Below are the code and all the weights of a small trained network. Each question names an input and a target symbol and asks about switching units off, where a switched-off unit gives its printed mean instead of its output.

import numpy as np


def w(rows, s, z=0):
    codes = np.array(rows[::2]) - 128.0
    scale = np.full(codes.shape[1], s)
    scale[-1] = z or s
    return codes * scale


def norm(h):
    return h / np.sqrt((h * h).mean(-1, keepdims=True) + 1e-5)


def f(y):
    return y / 2 * (1 + np.tanh(0.7978845608 * (y + 0.044715 * y**3)))


def softmax(a):
    e = np.exp(a - a.max(-1, keepdims=True))
    return e / e.sum(-1, keepdims=True)


def log_softmax(a):
    a = a - a.max(-1, keepdims=True)
    return a - np.log(np.exp(a).sum(-1, keepdims=True))


def net(x, mask):
    ids = ['αβγδεθλμξστφψω'.index(c) for c in x.split()]
    T = len(ids)
    res = E[ids] + P[:T]
    u = 0
    for l in range(2):
        q, k, v = (norm(res) @ M[l].T for M in (Q, K, V))
        z = softmax(np.where(np.tri(T) > 0, q @ k.T / 3**0.5, -1e9)) @ v
        res = res + np.where(mask[u], z, O[l][:, -1]) @ O[l][:, :-1]
        u += 1
        y = f(norm(res) @ A[l][:, :-1].T + A[l][:, -1])
        res = res + np.where(mask[u : u + 4], y, B[l][:, -1]) @ B[l][:, :-1]
        u += 4
    return log_softmax(norm(res)[-1] @ U[:, :-1].T + U[:, -1])


Q, K, V, O, A, B = {}, {}, {}, {}, {}, {}
E = w([
[179,104,99,121,140,153,140],'α',
[118,111,131,139,128,114,119],'β',
[109,109,147,113,154,160,168],'γ',
[158,139,207,150,180,167,131],'δ',
[130,121,142,138,119,115,130],'ε',
[41,67,200,229,121,89,143],'θ',
[124,122,122,134,129,95,113],'λ',
[157,228,95,99,2,125,157],'μ',
[121,164,143,101,140,132,94],'ξ',
[217,120,163,186,153,169,93],'σ',
[127,134,130,134,138,90,124],'τ',
[69,33,155,55,71,82,105],'φ',
[180,143,118,118,99,208,92],'ψ',
[144,139,88,113,87,117,144],'ω',
],0.032)
P = w([
[111,221,146,254,101,162,96],'0',
[111,169,105,159,50,93,6],'1',
[146,166,145,187,75,98,79],'2',
[112,119,119,73,55,95,45],'3',
[125,136,145,168,95,86,115],'4',
[96,107,122,59,90,81,74],'5',
[130,122,143,162,108,86,142],'6',
[97,97,119,42,111,72,100],'7',
[142,118,153,165,125,84,176],'8',
[110,101,137,40,128,66,144],'9',
[117,97,147,177,128,91,167],'10',
[92,89,131,89,144,88,152],'11',
],0.0085)
Q[0] = w([
[119,180,172,142,170,171,60],'0.h1',
[233,189,70,214,97,169,70],'0.h1',
[183,136,134,2,54,135,104],'0.h1',
],0.0074)
K[0] = w([
[112,194,204,165,100,189,78],'0.h1',
[113,137,81,254,99,185,106],'0.h1',
[66,109,26,95,112,169,49],'0.h1',
],0.0082)
V[0] = w([
[114,97,2,131,172,119,123],'0.h1',
[91,105,156,122,190,203,112],'0.h1',
[190,62,165,187,108,121,185],'0.h1',
],0.0079)
O[0] = w([
[120,175,212,232,173,254,130,3],'0.h1',
[235,132,230,96,68,102,181,78],'0.h1',
[84,95,164,2,142,147,74,141],'0.h1',
],0.0082,0.0048)
A[0] = w([
[123,237,239,203,164,203,153,1],'0.n1',
[165,77,4,156,3,97,197,130],'0.n2',
[15,215,239,79,133,151,40,132],'0.n3',
[97,254,81,110,46,94,90,98],'0.n4',
],0.0065,0.0025)
B[0] = w([
[99,153,33,109,156,137,2,124],'0.n1',
[90,151,94,195,143,114,111,226],'0.n2',
[193,131,41,171,126,109,74,179],'0.n3',
[121,91,123,93,136,203,181,254],'0.n4',
],0.013,0.0047)
Q[1] = w([
[16,95,162,99,123,168,231],'1.h1',
[122,34,103,126,182,7,2],'1.h1',
[188,173,166,91,38,58,67],'1.h1',
],0.0063)
K[1] = w([
[101,31,90,95,88,138,158],'1.h1',
[154,49,131,132,254,77,174],'1.h1',
[111,161,196,102,142,123,125],'1.h1',
],0.009)
V[1] = w([
[70,58,246,170,83,178,58],'1.h1',
[122,94,80,151,2,213,115],'1.h1',
[72,153,146,68,115,139,202],'1.h1',
],0.0068)
O[1] = w([
[130,203,8,136,206,104,229,76],'1.h1',
[149,197,224,68,254,79,147,209],'1.h1',
[101,216,81,121,124,103,62,1],'1.h1',
],0.007,0.003)
A[1] = w([
[105,136,94,146,71,124,97,122],'1.n1',
[155,93,141,131,91,80,137,92],'1.n2',
[219,152,59,130,135,195,75,3],'1.n3',
[144,88,250,42,141,188,223,34],'1.n4',
],0.014,0.0043)
B[1] = w([
[154,144,179,91,135,160,170,194],'1.n1',
[148,158,107,167,153,151,115,196],'1.n2',
[207,88,153,228,80,128,16,224],'1.n3',
[131,73,146,91,250,55,205,255],'1.n4',
],0.013,0.0069)
U = w([
[229,136,130,168,133,164,35,253],'α',
[208,113,170,104,254,129,185,170],'β',
[176,248,160,95,83,110,149,242],'γ',
[175,80,88,130,71,137,196,55],'δ',
[98,108,92,11,92,67,27,102],'ε',
[157,151,28,138,142,92,141,60],'θ',
[83,161,73,182,207,245,133,149],'λ',
[115,141,116,129,144,128,112,85],'μ',
[89,180,181,242,107,38,153,96],'ξ',
[152,127,62,135,133,121,137,54],'σ',
[90,103,217,109,129,215,136,121],'τ',
[133,160,112,143,141,116,126,75],'φ',
[138,155,130,138,132,105,124,79],'ψ',
[117,154,124,139,154,143,116,95],'ω',
],0.0073,0.0041)

Each question gives the input, a string of symbols that net reads in full, and the target symbol t.
The units are the heads (3 rows each of Q, K, V and O) and the neurons (one row each of A and B). Each row of codes is followed by its name. A weight is (code - 128) times the scale printed after its matrix; where a second scale follows, it is the last column's (O, A, B and U).
mask holds one flag per unit, layer by layer, with each layer's heads first. A switched-off unit (its flag False) gives its mean, the last column of its rows in O or B, instead of its output. The means were averaged over made-up inputs and are rounded, as every weight is.
A unit's drop is (log p(t) with every unit on - log p(t) with that unit switched off) / (log p(t) with every unit on - log p(t) with every unit switched off).
The circuit of an input: a set's keep is (log p(t) with only the set's units on - log p(t) with every unit switched off) / (log p(t) with every unit on - log p(t) with every unit switched off). Starting from all 10 units, units are removed one at a time, each time the one whose removal leaves the highest keep (on an exact tie, the one counted first), for as long as the keep stays at least 0.8.
units of the circuit, in order: the units of the circuit, biggest drop first
k most important neurons: the k neurons with the biggest drops, biggest first
top k neurons in layer l: the k neurons of layer l with the biggest drops, biggest first
input β ε β θ β θ δ, target α: top 2 neurons in layer 0 => [0.n1 0.n4]
input α ε β ξ θ ξ ε τ, target ξ: units of the circuit, in order => [0.h1 1.n4 0.n3]
input γ ξ ε, target γ: units of the circuit, in order => [1.n1 1.n4 1.h1 1.n3]
input θ ε λ ε ε ξ τ γ μ ξ α β, target ξ: units of the circuit, in order => [0.h1 1.n4 1.n3 0.n4]
input ε ε β, target ε: units of the circuit, in order => [0.h1 1.n4 1.n3]
input ξ ω ξ ω γ μ τ, target γ: units of the circuit, in order => [1.h1 1.n1 1.n4 1.n3]
input α α ε, target α: most important neuron => [0.n3]
input θ μ φ ξ ψ σ ε δ, target α: 4 most important neurons => [0.n3 0.n4 0.n1 1.n4]
input τ ε ε β δ α ξ α ε τ ξ ω, target λ: units of the circuit, in order => [0.n2 0.h1]
input β τ γ β φ ξ φ δ θ α ε τ, target α: 2 most important neurons => [1.n4 1.n2]
input τ ξ ε ε δ γ α δ σ ε, target δ: 4 most important neurons => [1.n4 1.n3 0.n4 1.n1]
input μ ξ ξ, target β: units of the circuit, in order => [0.n4 1.n4]
input ε ξ τ ξ, target β: units of the circuit, in order => [0.h1 0.n4]
input ξ φ ε ψ ε, target ε: units of the circuit, in order => [0.h1 1.n4]
input ε ξ ε τ ε α δ δ ε, target δ: units of the circuit, in order => [1.h1 1.n3 1.n4]
input λ ε ξ τ ξ β ε ε γ α, target α: 4 most important neurons => [0.n4 0.n2 1.n4 1.n3]
input γ ε β, target γ: top 3 neurons in layer 1 => [1.n1 1.n4 1.n3]
input θ τ ε ξ φ τ ω α α μ ε, target α: 2 most important neurons => [0.n4 0.n3]
input ε ε τ ε δ θ ψ λ ε ε λ, target ε: most important neuron => [1.n4]
input ξ ε ε ψ ξ δ ε ε ψ τ, target ε: 3 most important neurons => [1.n4 1.n3 0.n3]
